Below is a small trained network, with its code and all its weights. Each question gives an input and a class and asks what happens when units are switched off, that is, made to give their printed mean instead of their output.

import numpy as np


def w(rows, s, z=0):
    codes = np.array(rows[::2]) - 128.0
    scale = np.full(codes.shape[1], s)
    scale[-1] = z or s
    return codes * scale


def norm(h):
    return h / np.sqrt((h * h).mean(-1, keepdims=True) + 1e-5)


def f(y):
    return y / 2 * (1 + np.tanh(0.7978845608 * (y + 0.044715 * y**3)))


def log_softmax(a):
    a = a - a.max(-1, keepdims=True)
    return a - np.log(np.exp(a).sum(-1, keepdims=True))


def net(x, mask):
    res = np.array(x, float).reshape(1, 6) / 4 @ E
    u = 0
    for l in range(3):
        y = f(norm(res) @ A[l][:, :-1].T + A[l][:, -1])
        res = res + np.where(mask[u : u + 12], y, B[l][:, -1]) @ B[l][:, :-1]
        u += 12
    return log_softmax(norm(res)[-1] @ U[:, :-1].T + U[:, -1])


A, B = {}, {}
E = w([
[123,116,64,110],'x0',
[161,142,73,2],'x1',
[72,152,138,103],'x2',
[62,46,174,131],'x3',
[101,98,90,153],'x4',
[188,93,177,161],'x5',
],0.0082)
A[0] = w([
[57,75,69,184,120],'0.n0',
[252,186,113,154,159],'0.n1',
[150,115,104,189,75],'0.n2',
[31,183,110,103,5],'0.n3',
[170,169,170,75,212],'0.n4',
[123,145,157,148,72],'0.n5',
[157,242,142,102,120],'0.n6',
[73,233,152,140,65],'0.n7',
[134,117,137,130,176],'0.n8',
[138,104,145,94,87],'0.n9',
[143,93,128,91,95],'0.n10',
[155,111,126,101,116],'0.n11',
],0.012,0.0026)
B[0] = w([
[111,194,49,175,215],'0.n0',
[82,211,70,126,254],'0.n1',
[106,152,127,166,153],'0.n2',
[148,126,45,25,194],'0.n3',
[203,90,174,185,199],'0.n4',
[117,111,176,166,132],'0.n5',
[244,168,158,185,219],'0.n6',
[219,173,236,35,189],'0.n7',
[129,97,145,150,142],'0.n8',
[135,80,113,121,135],'0.n9',
[125,76,119,89,144],'0.n10',
[151,93,147,122,140],'0.n11',
],0.012,0.0053)
A[1] = w([
[125,145,112,185,136],'1.n0',
[111,148,145,89,3],'1.n1',
[150,134,60,132,36],'1.n2',
[54,143,217,159,179],'1.n3',
[44,48,66,175,120],'1.n4',
[111,145,135,119,12],'1.n5',
[7,146,125,53,26],'1.n6',
[227,54,49,97,249],'1.n7',
[116,140,132,110,3],'1.n8',
[151,57,151,109,207],'1.n9',
[115,130,71,114,154],'1.n10',
[74,149,116,97,105],'1.n11',
],0.011,0.002)
B[1] = w([
[98,133,110,140,171],'1.n0',
[196,145,110,98,118],'1.n1',
[101,146,148,142,165],'1.n2',
[24,120,130,111,171],'1.n3',
[110,209,140,140,196],'1.n4',
[155,128,106,119,114],'1.n5',
[131,155,7,17,164],'1.n6',
[47,132,225,160,254],'1.n7',
[179,120,130,100,113],'1.n8',
[77,102,165,145,162],'1.n9',
[91,121,114,134,172],'1.n10',
[132,118,80,97,142],'1.n11',
],0.015,0.0058)
A[2] = w([
[145,193,98,114,60],'2.n0',
[169,203,23,179,186],'2.n1',
[70,118,41,167,30],'2.n2',
[138,117,141,130,24],'2.n3',
[158,91,122,155,182],'2.n4',
[171,97,149,192,211],'2.n5',
[194,137,113,253,229],'2.n6',
[218,148,166,110,173],'2.n7',
[82,117,111,147,36],'2.n8',
[129,86,127,119,96],'2.n9',
[102,130,79,214,250],'2.n10',
[118,53,139,128,164],'2.n11',
],0.011,0.002)
B[2] = w([
[74,90,141,178,176],'2.n0',
[2,88,179,179,254],'2.n1',
[153,236,211,67,180],'2.n2',
[166,122,143,118,114],'2.n3',
[128,169,156,95,118],'2.n4',
[70,174,170,42,151],'2.n5',
[29,227,64,68,209],'2.n6',
[86,150,192,180,177],'2.n7',
[119,149,103,133,143],'2.n8',
[117,113,98,161,115],'2.n9',
[100,195,129,149,208],'2.n10',
[51,91,92,168,134],'2.n11',
],0.01,0.0068)
U = w([
[220,192,172,115,117],'0',
[200,117,57,172,3],'1',
[23,245,116,179,226],'2',
[120,119,25,35,109],'3',
[94,15,189,131,152],'4',
[205,46,32,197,18],'5',
],0.012,0.0051)

Each question gives the input, the list of numbers given to net, and the class t.
The units are the neurons (one row each of A and B). Each row of codes is followed by its name. A weight is (code - 128) times the scale printed after its matrix; where a second scale follows, it is the last column's (A, B and U).
mask holds one flag per neuron, layer by layer. A switched-off neuron (its flag False) gives its mean, the last column of its row in B, instead of its output. The means were averaged over made-up inputs and are rounded, as every weight is.
A unit's drop is (log p(t) with every unit on - log p(t) with that unit switched off) / (log p(t) with every unit on - log p(t) with every unit switched off).
The circuit of an input: a set's keep is (log p(t) with only the set's units on - log p(t) with every unit switched off) / (log p(t) with every unit on - log p(t) with every unit switched off). Starting from the 12 units with the biggest drops (on a tie, the unit counted first), units are removed one at a time, each time the one whose removal leaves the highest keep (on an exact tie, the one counted first), for as long as the keep stays at least 0.8.
units of the circuit, in order: the units of the circuit, biggest drop first
k most important neurons: the k neurons with the biggest drops, biggest first
top k neurons in layer l: the k neurons of layer l with the biggest drops, biggest first
drop when u is switched off: that unit's drop, to one decimal
input [4,-5,4,-7,-3,-1], class 0: units of the circuit, in order -> 0.n7, 0.n6
input [5,8,7,-7,1,-6], class 0: 4 most important neurons -> 0.n0, 0.n1, 0.n6, 2.n6
input [5,4,1,8,-8,-2], class 4: 2 most important neurons -> 0.n1, 0.n0
input [-2,-7,1,6,-8,3], class 4: units of the circuit, in order -> 0.n1, 1.n4
input [-4,-3,-4,8,-5,1], class 4: units of the circuit, in order -> 0.n1, 0.n0
input [-6,8,6,-8,-1,-6], class 0: top neuron in layer 0 -> 0.n7
input [5,-5,2,8,-7,-6], class 3: units of the circuit, in order -> 1.n6, 0.n3
input [-6,-5,5,-1,5,-7], class 3: units of the circuit, in order -> 0.n6, 0.n3, 1.n6, 1.n7
input [3,6,-6,1,-6,0], class 4: 2 most important neurons -> 1.n7, 0.n0
input [-5,-1,3,5,8,-7], class 3: 3 most important neurons -> 1.n6, 0.n3, 0.n6
input [-4,7,3,-3,6,-3], class 4: top 3 neurons in layer 2 -> 2.n6, 2.n10, 2.n2
input [3,4,3,-2,-8,-1], class 0: 2 most important neurons -> 0.n0, 2.n1
input [-2,7,8,7,-4,5], class 4: drop when 0.n5 is switched off -> 0.0
input [-6,3,-3,-7,-8,-4], class 0: units of the circuit, in order -> 0.n6
input [-3,-7,0,-4,-7,-5], class 0: drop when 0.n7 is switched off -> 1.0
input [7,-6,7,6,-7,-3], class 3: drop when 1.n6 is switched off -> 0.2
